In the rows, zero is written as 128.
Facts:
brustus	μ	dape; diskiske	μ	skigres; diskiske	μ	fodru; dister	μ	skogras; dister	μ	gezik; dister	μ	goparuk
dromi	μ	skenu; druklugral	μ	skagruk; druklugral	μ	tristetres; faflo	μ	zuklu; flizur	μ	lodreba; flogrek	μ	klosir
flogrek	μ	nufom; gabam	μ	pubamus; gabam	μ	klidrak; gabam	μ	trarak; gabam	μ	limil; gabam	μ	klastun
gograr	μ	ziflaros; gograr	μ	lodra; graklis	μ	dape; gurulis	μ	buskufem; gurulis	μ	limil; gurulis	μ	flagran
guzi	μ	klegruger; guzi	μ	fleza; klodam	μ	skagruk; lotek	μ	fotri; lotek	μ	betru; mura	μ	plavo
muros	μ	fulik; muros	μ	feklok; muros	μ	lodra; muros	μ	tirak; nitu	μ	zazi; nitu	μ	vukle
platuk	μ	buskufem; platuk	μ	lages; platuk	μ	steflur; platuk	μ	keskal; plelal	μ	totrezi; pupobin	μ	skogibi
ropo	μ	vukle; sanen	μ	dede; sanen	μ	kefla; sanen	μ	plavo; sistol	μ	bezo; skiplas	μ	flutom
sodem	μ	skenu; sodem	μ	vagru; sotik	μ	lodreba; sotik	μ	pluri; staflem	μ	pluflol; stosor	μ	dape
terak	μ	manita; terak	μ	goparuk; terak	μ	skogibi; tifle	μ	drutum; trekugrek	μ	lages; trekugrek	μ	klapli
trekugrek	μ	driklom; trokar	μ	gostasko; trokar	μ	kefla; vasusti	μ	flagran; vasusti	μ	tristetres; ziru	μ	gostasko
ziru	μ	limil; ziru	μ	goflar; beflal	δ	229; bezo	δ	364; bimivem	δ	229; brudrim	δ	229
bruplir	δ	410; brustus	δ	364; buskufem	δ	364; dape	δ	229; dede	δ	229; diskiske	δ	229
dister	δ	364; dretrur	δ	410; driklom	δ	658; drileros	δ	364; drizim	δ	658; dromi	δ	658
druklugral	δ	410; faflo	δ	364; feklok	δ	364; flagran	δ	410; flapa	δ	658; fleza	δ	229
flizur	δ	658; flutik	δ	410; flutom	δ	364; fodru	δ	364; fotri	δ	229; fuflek	δ	658
gabam	δ	410; geplor	δ	229; gezik	δ	229; gidrel	δ	658; gitok	δ	364; goflar	δ	658
gograr	δ	658; gostasko	δ	658; graklis	δ	410; gurulis	δ	229; guzi	δ	658; kefla	δ	364
kelam	δ	229; keskal	δ	410; kestu	δ	658; kilak	δ	229; klakete	δ	364; klapli	δ	658
klaru	δ	364; klastun	δ	658; klegruger	δ	658; kleklek	δ	229; klidrak	δ	658; klodam	δ	229
klosir	δ	410; klugabil	δ	410; klutrur	δ	658; kotal	δ	229; lages	δ	229; limil	δ	364
lodra	δ	658; lodreba	δ	229; lotek	δ	364; ludrol	δ	410; luzen	δ	229; manita	δ	229
moskes	δ	364; muros	δ	229; muvom	δ	229; pekli	δ	410; plelal	δ	410; pluri	δ	410
povin	δ	229; pubamus	δ	229; pupobin	δ	229; rares	δ	229; ropo	δ	229; rudel	δ	410
sanen	δ	410; sezak	δ	364; siplunu	δ	364; skagruk	δ	658; skasem	δ	229; skenu	δ	364
skigres	δ	364; skogibi	δ	658; sodem	δ	229; sodul	δ	364; sotik	δ	229; staflem	δ	229
stosor	δ	658; stoza	δ	410; stubom	δ	364; stuflik	δ	229; tanor	δ	229; tegasal	δ	410
terak	δ	229; teze	δ	658; tifle	δ	229; tiflemik	δ	364; tirak	δ	658; tolum	δ	364
totrezi	δ	410; trarak	δ	364; trekugrek	δ	229; trepa	δ	410; trokar	δ	658; trupo	δ	229
vagru	δ	658; vasusti	δ	229; vaton	δ	410; vigos	δ	658; vukle	δ	364; zamako	δ	658
zazi	δ	229; ziflaros	δ	410; ziru	δ	410; zisom	δ	364; zuklu	δ	229; bagrun	π	siplunu
bagrun	π	skogibi; beflal	π	tolum; beflal	π	stubom; betru	π	sezak; betru	π	klugabil; betru	π	stebres
bezo	π	lodreba; bimivem	π	goparuk; breflur	π	stebres; brudrim	π	tegasal; bruplir	π	lages; bruplir	π	trokar
brustus	π	vagru; brustus	π	gitok; buskufem	π	pubamus; dede	π	dister; dede	π	klastun; dister	π	teze
dobefli	π	pubamus; dobefli	π	tifle; dobefli	π	rares; drileros	π	fleza; dromi	π	klaru; dromi	π	zazi
dromi	π	bruplir; druklugral	π	platuk; druklugral	π	stubom; drutum	π	bruplir; faflo	π	skogibi; feklok	π	kefla
feze	π	fulik; feze	π	klapli; fikas	π	fulik; flagran	π	klugabil; flasevur	π	tonebak; flizur	π	pekli
flogrek	π	skogras; fodru	π	pluflol; fodru	π	totrezi; fuflek	π	pupobin; fulik	π	pubamus; geplor	π	flizur
geplor	π	klapli; geplor	π	kotal; gezik	π	kestu; gezik	π	muros; gidrel	π	tonebak; gidrel	π	skigres
gidrel	π	lodreba; gitok	π	tifle; goflar	π	trarak; goflar	π	pluflol; goflar	π	sistol; gograr	π	sistol
graklis	π	ludrol; gurulis	π	fotri; gurulis	π	sistol; kelam	π	lebi; kelam	π	klastun; keskal	π	buskufem
keskal	π	flutom; kestu	π	sanen; klakete	π	zedukir; klapli	π	kestu; klapli	π	muros; klapli	π	sanen
klaru	π	feze; klegruger	π	muros; kleklek	π	kestu; kleklek	π	sistol; klidrak	π	klegruger; klosir	π	manita
klugabil	π	moskes; klutrur	π	fleza; lages	π	sezak; lages	π	tiflemik; lages	π	lodreba; lages	π	betru
lebi	π	flapa; lebi	π	betru; lebi	π	skogibi; lodra	π	plelal; lodra	π	rares; lodreba	π	skigres
lotek	π	tonebak; ludrol	π	ziru; lugru	π	lages; luzen	π	totrezi; manita	π	skigres; moskes	π	stosor
mura	π	dape; mura	π	flutik; muvom	π	klastun; nitu	π	sotik; nitu	π	pupobin; nufom	π	feze
nufom	π	graklis; pekli	π	klapli; pekli	π	sanen; platuk	π	flizur; platuk	π	sanen; plavo	π	flagran
plelal	π	pluflol; plelal	π	lodreba; pluflol	π	sanen; pluri	π	kleklek; pluri	π	sanen; pluri	π	rudel
povin	π	kleklek; pubamus	π	totrezi; rudel	π	sistol; siplunu	π	kleklek; sistol	π	klapli; sistol	π	totrezi
skenu	π	flutom; skenu	π	bezo; skigres	π	sanen; skogibi	π	pekli; skogras	π	vukle; sodem	π	pupobin
sodem	π	trise; steflur	π	klakete; stosor	π	klegruger; stosor	π	pekli; stoza	π	beflal; stubram	π	sotik
stubram	π	staflem; stubram	π	totrezi; stuflik	π	stubram; stuflik	π	stubom; sutral	π	sotik; sutral	π	fleza
tanor	π	skigres; teze	π	fulik; teze	π	driklom; tirak	π	skenu; todru	π	driklom; tolum	π	trise
tonebak	π	muros; trarak	π	skigres; trarak	π	pluflol; trarak	π	buskufem; trarak	π	klapli; trekugrek	π	teze
trekugrek	π	stosor; trepa	π	gidrel; trepa	π	skiplas; trise	π	flapa; tristetres	π	flizur; tristetres	π	gurulis
trokar	π	pupobin; trupo	π	klastun; vaton	π	bagrun; vigos	π	sebrur; vukle	π	gezik; vukle	π	dobefli
vukle	π	kotal; zamako	π	ludrol; zepun	π	kilak; ziflaros	π	stebres; ziru	π	flapa; ziru	π	muros
zisom	π	tiflemik; zisom	π	rudel; zuklu	π	sotik; zuklu	π	fodru

Known rows:
dromi: [ 84  97 139 124 144 142  85  61 128 191 167 155 151  66  96 127  61  87
 127 120 141 177 135 157 165  98 159 112 123 134  94  99 144 127]
fuflek: [115 103 110 154 156 139 127  69 127 168 180 132 162 123  90 127  89  72
  94 154 117 151 149 144 151  97 158 137 103 115 137 134 121 102]
skasem: [135 122 119 110 129 135 119 100 148 139 137 130 139 130 110 134 116 127
 131 112 115 125 173 124 148 118 137 142 120 105 125 157 132 104]
lebi: [107 143 131 103 136 101 141 133 173 102 168 146 141 111 125 151 147 132
 139 135 116 112 104 127 120 119  91 159 156 148 123 101 100 125]
klapli: [ 90  97 154 146 134 170 116  95 118 155 137 134 170 137  83 129 101 106
  94 137 128 135 107 129 141 133 170 106  96 138 127 134 150 112]
kelam: [119 121 134 116 159 110 132  91 141 135 145 150 153 104 116 156 123 134
 127 128 142 140 153 135 152 134 123 142 113 121 155 128 125 118]
zazi: [120 134 119 147 133 140 148  95 128 135 134 141 147 152 128 147 123 131
 119 133  99 125 158 127 149 119 140 131 123 124 137 148 117 132]
rares: [116 108 120 108 130 157 133 115 118 134 118 125 142 151 122 125 122 137
 122 122 107 119 144 115 147 129 159 114 138 116 135 140 144 117]
muvom: [111 125 124  98 157 109 133  79 141 130 139 146 150 113 115 152 120 135
 128 124 140 137 160 132 144 134 133 140 122 113 156 133 126 110]
moskes: [117 112 156 136 132 117 136 110 138 115 139 142 171 123 122 142 138 138
 146 135 124 131 139 123 154 142 138 141 125 128 129 121 132 122]
gostasko: [119 111 126 125 149 140 114  82 151 154 144  99 159 138  69 120  93  98
  96 125 119 147 143 150 147 114 168 134  84 123 115 165 154  77]
gezik: [111 117 151 123 137 152 125 120 136 139 126 150 152 121 115 148 127 134
 118 125 136 128 131 119 148 138 139 130 134 135 136 117 134 126]
zisom: [135 113 143 133 125 137 126 132 149 127 133 135 173 114 127 139 131 112
 131 142 137 149 155 113 143 128 130 145 130 128 129 102 130 118]
zamako: [ 98 102 144 142 153 128 115  65 130 155 155 134 174 119  79 141  93 100
  96 139 139 149 121 143 146 126 154 134  79 129 130 137 127 108]
stebres: [103 146 120 113 111 106 145 125 163  97 178 144 133 145 123 136 149 144
 150 127  67  82 105 128 123 121 105 153 154 135 105 140 108 123]
skogibi: [ 84  96 159 151 133 150 120  75 119 152 144 151 167 137  87 138  87 109
 103 135 115 129 108 126 151 135 172 113  96 133 121 138 133 132]
pluflol: [ 99 132 130  99 104 145 141 159 151  98 143 134 132 152 132 123 141 134
 133 131  94 102  92 115 119 124 121 138 187 150 113 107 121 133]
skagruk: [108 106 108 141 100 144 108  74  95 141 150 139 134 117 100  92  80  83
  96 116 140 141 136 113 145 120 132 154  56  97 132 159 159  87]
skogras: [101 137 124  77 117 130 138 144 161  97 135 128 128 145 127 139 139 130
 142 121 112 119 100 117 112 120 115 145 172 136 125 106 116 128]
limil: [141 115 121 115 126 112 129 122 153 117 134 109 158 134 122 114 129 136
 144 126 113 139 169 136 154 127 141 151 111 114 113 147 153  88]
siplunu: [123 105 145 130 124 141 136 131 136 124 129 133 172 134 127 131 133 129
 136 138 127 132 144 113 151 136 144 135 142 125 130 116 140 123]

Rows:
No name comes twice in this set of rows, the named rows included.
[106 116 128 134 121 139  95  56 135 169 137 125 141 127  98 108  68 108
 117 110 114 170 137 156 146 101 160 123  86 118  86 154 150 115] => guzi
[113 106 110 109 143 154 140 116 112 137 121 129 139 154 131 118 123 133
 114 134 113 132 145 122 149 122 166 116 148 115 143 130 145 115] => pubamus
[128  98 142 122 130 147 133 144 142 125 116 124 170 123 128 132 136 121
 131 140 142 153 147 114 142 134 145 139 138 127 130  96 138 120] => trarak
[113 151 130  87 146 102 143 147 194  98 158 116 141 123 114 148 153 140
 139 127 111 124 109 145 122 118 103 154 152 155 110 114 116 101] => plavo
[102 126 117 110 124 146 124 100 109 140 109 125 123 146 145 108 107 150
 139 110 106 151 141 145 154 115 154 109 149 125 103 140 164 133] => tifle
[104 135 131 108 148 125 119  94 125 141 118 142 139  98 139 137 116 152
 131 115 150 177 141 156 147 125 131 122 130 144 125 108 148 133] => trekugrek
[118 123 127  84 176 105 140  93 145 132 126 130 154 109 112 153 120 132
 125 120 146 150 154 147 142 131 141 137 120 118 154 128 133 107] => dede
[132 100 152 142 109 145 123 135 148 122 129 131 165 136 125 132 129 122
 137 136 120 133 153 113 153 139 138 141 135 124 113 118 134 115] => bezo
[ 94 107 135 139 137 163 108  84 117 174 125 129 151 114 110 118  74 102
 100 133 143 188 118 154 148 102 160 109 108 146 100 106 153 131] => gograr
[118 106 124 139 131 126 145 113 121 116 154 131 167 150 133 122 133 124
 145 158  92 119 153 122 165 121 158 134 147 111 123 132 135 122] => stubom

The same nodes again, as new rows of numbers:
Known rows:
teze: [143 143 118 137 138 107 149 133 106  78  40 144  53  76 105 106 105 111
  58 148  98 133 126 149 208  90 197 141 145  90 169 204 119 152  92 145
 173 122 126 148 131 150 144]
kleklek: [ 96 144 112 153 119  73 115 130 124 146 134 135 104 122 126  99 126 123
 118 124 142 119 117 126 108 140 111 125 123 122  84 119 136 137 123 151
 110 111 143 129 112 122 103]
goparuk: [146 146 163  75 151 121 127  73 130 172  92 135 147 108  91 147 158 110
 122  86  93 119 130 131 123 111 158 135 103 149 167 107  91 107 168 122
 182 134 161 140 122 172 157]
terak: [ 94 102 125 101 137 128  99  97 149 209 130 145 165  71 124 100 116 116
  93  95 136 113  80 114  80 141 155 135 134 122 140 130 120 100 163 169
 144 129 126 148  99 166 138]
klastun: [129 158 126 132 120  95 147 124 132  62  40 164  85  50 110 161 106 118
  95 125  77 133 134 151 216  89 187  88 161  63 160 198 111 153 160  91
 220 161 125 121 137 160 101]
muvom: [106 144 101 116  99 154 128 134 116 135 155 129 129 103 130 111 139 110
 110 140 141 129 103 115 124 134 129 141 143 106 128 117 146 121 137 165
 141 121 105 110 102 133 118]
zamako: [122 136 110 107 114 127 121 152  91  65  52 137  67  90  95 152  92 112
  97 160 120 138 107 132 207 127 199 132 142  69 175 207 101 181  83 140
 168 139 118 147 131 172 121]
keskal: [175 119 139 154 101 101 144 166 138 147 160 115 115 146 130 152 152 125
 155 159 106 150 132 151 119 110 167 118 129 179 108 114 132  81 123 111
 111 119 111 124 143 133 155]
breflur: [124  97 139  94 128 161 119 128 122 118 110 108 129 135 132 159 124 127
 148 130 136 143 136 132 144 156 149 145 129 136 160 142 127 131 134 124
 139 111 123 137 152 147 123]
fodru: [147 145 144 144 135 133 124 135 134 159 220 103 169 213 133  92 163 150
 147 129 135 118 143 106  60 112  74 133  94 173  79  49 128 112 125 112
  75 137 157 116 119  76 164]
sanen: [138 100 152 171 144  85 108 122 164 138 100 170 115 115 173 112  96 162
 138  63 156 118 169 125 119 134  49  80 153 109 125 113 113 194 144  93
 100 151 142 136 144  98 112]
klapli: [119 154 127 165 119  55 125 155 120  89  50 133  36 102  58 165 110 103
 129 157  84 132 125 152 218 110 204 116 114 101 127 209 117 171  83 116
 146 141 143 149 140 172 100]
tonebak: [121 147 131 141 125 126 111 125 124 122  98 142 115 148 112 162 122 128
 148 107 130 113 145 122 155 138 127 118 115 108 129 132 118 183 108 127
 132 142 134 131 134 125 136]
flasevur: [121 145 132 116 116 146 108 139 116 112 113 124 118 154 121 156 136 131
 138 132 150 124 146 124 145 141 150 128 125 124 144 118 118 166 102 132
 119 124 128 133 137 134 150]
zazi: [111 130 114 123 121 129 133 114 109 124 142 123 127 110 110 113 148 102
 133 130 116 122 106 123 118 130  90 124 120 105 101 126 130 110 162 147
 126 115 134 121 106 127  76]
rares: [116 137 112 149 127  93 145 100 137 156 126 143 116  97 119  85 140 112
 110 114 120 118 127 127 130 113  92 132 130 121  99 117 147 114 153 152
 130 120 141 121 117 109 102]
ziru: [137 109 121 137  93 142  83 178 142 119 147 171 145 119 197 169  92 158
 150 109 148 119 127 123 114 152 135  74 179 107 137 122  99 163 126  97
 133 163  89 125 129 116 161]
klaru: [125 139 143 155 134 164 125 131 155 168 213 117 188 198 138 100 151 150
 146 120 137 109 135  97  59 125  69 127 103 166  96  48 138 112 129 113
  90 158 121 110 113  74 170]
plelal: [147 100 142 150 135 100 112 138 156 148 132 134 111 152 143 122 105 140
 145 123 156 134 135 140 110 154 111 123 121 155 134 113 130 146 101 127
  85 123 134 142 146 136 148]
luzen: [122 135 103 133 123 103 139 131 111 134 147 112 116 115 135  91 134 120
  88 146 127 139 108 128 103 117 131 132 146 122  88 124 125  89 119 153
 100  98 141 128 104 104 121]
nufom: [141 147 123 110 117 140 112 138  94  99 120 118 113 151 118 146 145 130
 128 147 123 132 141 127 147 123 163 149 124 124 135 113 109 149  93 134
 123 120 130 117 123 126 159]

Rows:
No name comes twice in this set of rows, the named rows included.
[148  85 128 150 124 142 125 148 165 154 136 163 159  96 202 138  93 156
 126 111 150 124 146 139 114 134 141  96 172 144 153 127 146 114 162 100
 145 153  87 126 152 126 158] => gabam
[118 138 154 153 145 108 121 112 167 168 203 105 164 204 115 112 155 155
 182  97 134 117 148 110  73 120  45 116  81 175  81  38 141 140 152  91
  85 163 167 115 142  94 121] => skigres
[149 136 133 148 116 104 116 131 143 141 125 140 107 147 129 131 123 127
 157 123 142 113 142 129 127 138  93 112 121 145 128 110 115 166 105 118
 104 143 137 136 130 125 145] => pekli
[ 92 112 129 112 144 132 101  92 128 162 106 149 176  78  97 119 120 109
 119  86 106  95  54 118  91 125  96  89 129 102 101 169  88  96 167 144
 148 122 129 163  93 111 102] => pupobin
[158 136 126 131  93 107 129 147 138 127 163 134 124 140 137 190 143 128
 186 134 117 133 135 140 133 126 132  99 131 146 123 112 120 128 149  81
 151 159 116 114 130 159 133] => flagran
[149 138 130 122 141 107 160 107 116  77  33 132  57  69  78 112 121 107
  82 139  89 135 140 153 220  93 163 143 133  89 171 197 134 138 119 138
 176 122 135 132 149 168  99] => vagru
[109 138 138 112 119 169 108 131 108  93 104 143 140 137 109 167 132 125
 154 115 116 115 127 119 144 134 118 116 126 110 135 144 104 153 122 114
 141 128 112 136 127 113 136] => trise
[105 138 123 133 135  71 128 111 136 137 136 114  92 126  95 118 150 101
 157 127 130 130 129 131 121 134  70 132 105 120  95 117 138 139 151 128
 111 121 175 123 128 146  58] => lodreba
[118 148 115 143 175  75 158 116 101  95  22 120  93 104 153 119  39 135
  71 187 123 138 103 155 191 158 198 126 153 107 160 242 130 178  52 143
 133 104 124 144 121 142 122] => gograr
[131  79 128 109 137 187 110 145 101  96 107 121 143 138 137 130 115 141
 110 135 127 132 119 129 112 123 141 130 137 124 131 171 105  93  95 144
  99  81 110 155 135  84 150] => nitu
[ 61 163 107 175 156 101 151  70 135 172  98 162 167 117 164 122  66 122
 157 120 155  79  89 115 147 187  80 100 151 109 107 156 163 191 135 138
 134 134  98 112  87 100 100] => muros
[104 107 155 184 120 103  99 176 160 170 118 149 116 141 138 167 101 137
 145 133 116 121 161 142 142 139 198 103 133 148  99 161 153 126  99 125
 103 131  86 140 141 121 153] => platuk
[125 129 129 122 120 201 109 126 134 136 224 115 220 184 139 136 157 146
 179 106 138 102 111  89  64 136  57 120 108 147 113  64 118 123 141 111
 107 164 105 117 111  75 157] => tolum
[127 127 149 155 151 104 109 125 126 139  84 141 109 147 125 116 120 140
 112 107 129 117 161 119 133 117 128 115 131 133 109 142 118 147  96 128
 101 115 136 144 136  93 143] => sistol
[128 108 137 144 129 187 123 135 160 174 227 106 195 180 157  84 148 158
 132 124 151 122 146 101  69 122  91 166 118 183 125  49 168  92 132 138
  89 143 105 112 136  89 178] => brustus

The same nodes again, as new rows of numbers:
Known rows:
klegruger: [ 80 141 158 104 173 152 146 121 158 124 127  88 117  93  65 147 189 183
  73 199 124 100 117 113 129 122 140]
plavo: [110 138 119 133 114 133 131 102 143 142 109 143 118 176 140 138 145  92
 168 126 130 124 123 108 160 139 126]
gabam: [176 130 129 141  97 131 114 110 133 153 132 141 114 118 180 129 111 133
 151 108 152 105 121 132 144 155 123]
klugabil: [132 130 107 151 111 131 110 100 136 146 125 137 112 120 154 132 120 120
 156 126 144 101 117 142 164 155 124]
bruplir: [149 129 104 150 119 128 114 101 141 151 127 134 112 126 161 131 117 119
 154 121 150 104 119 135 158 149 124]
klastun: [114 134 153 106 127 117 170 108 151 112 135 107 137  94 115 104 148 143
 134 172 144 133 124 127 121 119 129]
totrezi: [129 130  82 127  95 144  99  96 151 167 126 116 141 132 136 141 103 115
 184 114 152 153 105 135 118 151 128]
ludrol: [151 134 113 146 124 141 110 104 143 151 127 130 107 117 152 143 133 132
 138 128 144  98 114 128 157 153 128]
vigos: [132 133 145  98 135 112 154 110 137 123 132 109 130  87  98 110 145 144
 124 164 141 126 123 141 109 122 131]
flapa: [146 137 166  99 128 119 159 111 144 118 135 109 128  85 110 113 151 158
 112 166 142 124 122 129 113 123 131]
fuflek: [141 133 149 100 128 110 158 109 137 120 134 106 130  84 108 107 145 146
 123 164 145 128 123 136 111 121 131]
nitu: [178 152 133 115  80 119 132 113 132 152 117 147 110 152 154 137 115 105
 160  98 138 125 117 109 156 146 122]
zazi: [119 152 157  86 117 114 185 112 154 118 132 118 134 121 100 119 143 126
 149 152 134 138 121 114 139 117 128]
ziru: [182 139 137 136 133 157 100 114 148 156 127 130  94 112 149 166 145 167
  91 126 136  78 110 114 145 158 128]
goflar: [ 97 122 109  82 170 124 150 116 137 143 135  96 144  96  79 121 158 108
 143 163 140 143 123 140  91 117 131]
mura: [173 141 140 125  86 121 124 110 128 152 107 149 110 162 155 136 129 113
 150 106 136 116 124 114 137 146 122]
steflur: [113 139 119 133 111 133 136 103 146 143 109 143 120 178 143 141 145  88
 167 125 132 124 123 107 159 139 124]
drizim: [144 135 156  97 125 113 159 112 141 122 136 108 132  88 113 109 141 148
 125 161 146 131 124 136 107 122 128]
ziflaros: [143 131  97 141 121 142 119  97 165 141 129 144 122 113 152 137 115 107
 176 130 142 121 113 127 159 148 130]
gograr: [168 132 122  60 142 122 139 120 130 147 133 103 135  57  79 128 146 120
 134 140 141 152 110 142  61 127 129]
dretrur: [156 130 122 143 108 137 121 106 143 150 132 137 118 125 181 127 117 123
 159 117 151 110 121 130 155 152 124]

Rows:
No name comes twice in this set of rows, the named rows included.
[ 57 115  86 137 111 140  99 130 141 150 128 198 123 123 124 134 109 126
 170 150  98  73 131 219 163 164 137] => pekli
[163 135 157  96 114 102 151 110 129 125 131 110 125  79 110 108 137 159
 116 154 149 123 123 139 101 125 128] => trokar
[110 126  96 150 131 138 116 100 145 148 129 132 120 132 155 132 127 106
 170 131 146 108 119 134 162 147 127] => keskal
[154 142 125 128 131 133 121 105 145 153 108 138 106 172 129 156 145 113
 133 118 133 111 123  96 149 139 126] => flasevur
[154 130 120 100 184  93 162 105 153 144 117 126 122 137  60 128 127 131
 129 151 140 114 141 121 111 105 133] => tanor
[162 150 143 121 157 162 114 114 161 157 110 131  95 169 114 184 171 146
  88 129 120  96 117  76 143 140 132] => tonebak
[171 154 167  78  97 102 169 118 136 128 128 123 123 110 102 121 135 138
 131 133 137 128 120 121 119 124 124] => ropo
[120 136 102 115 103 127 121 105 119 159 108 128 123 166 143 135 146  72
 179 102 143 140 118 112 130 144 118] => stubram
[ 62 121 129  77 180 153 143 140 162 136 139 144 138  96  58 139 167 157
 107 193  97 102 133 175 105 127 145] => klapli
[ 96 137 117 130 105 134 128 106 142 141 108 149 122 175 136 137 145  88
 173 129 124 119 123 121 159 142 126] => tristetres
[ 94 136 141 104 149 124 154 108 148 115 131 104 128  91  80 118 164 144
 118 185 132 119 117 135 122 121 137] => klidrak

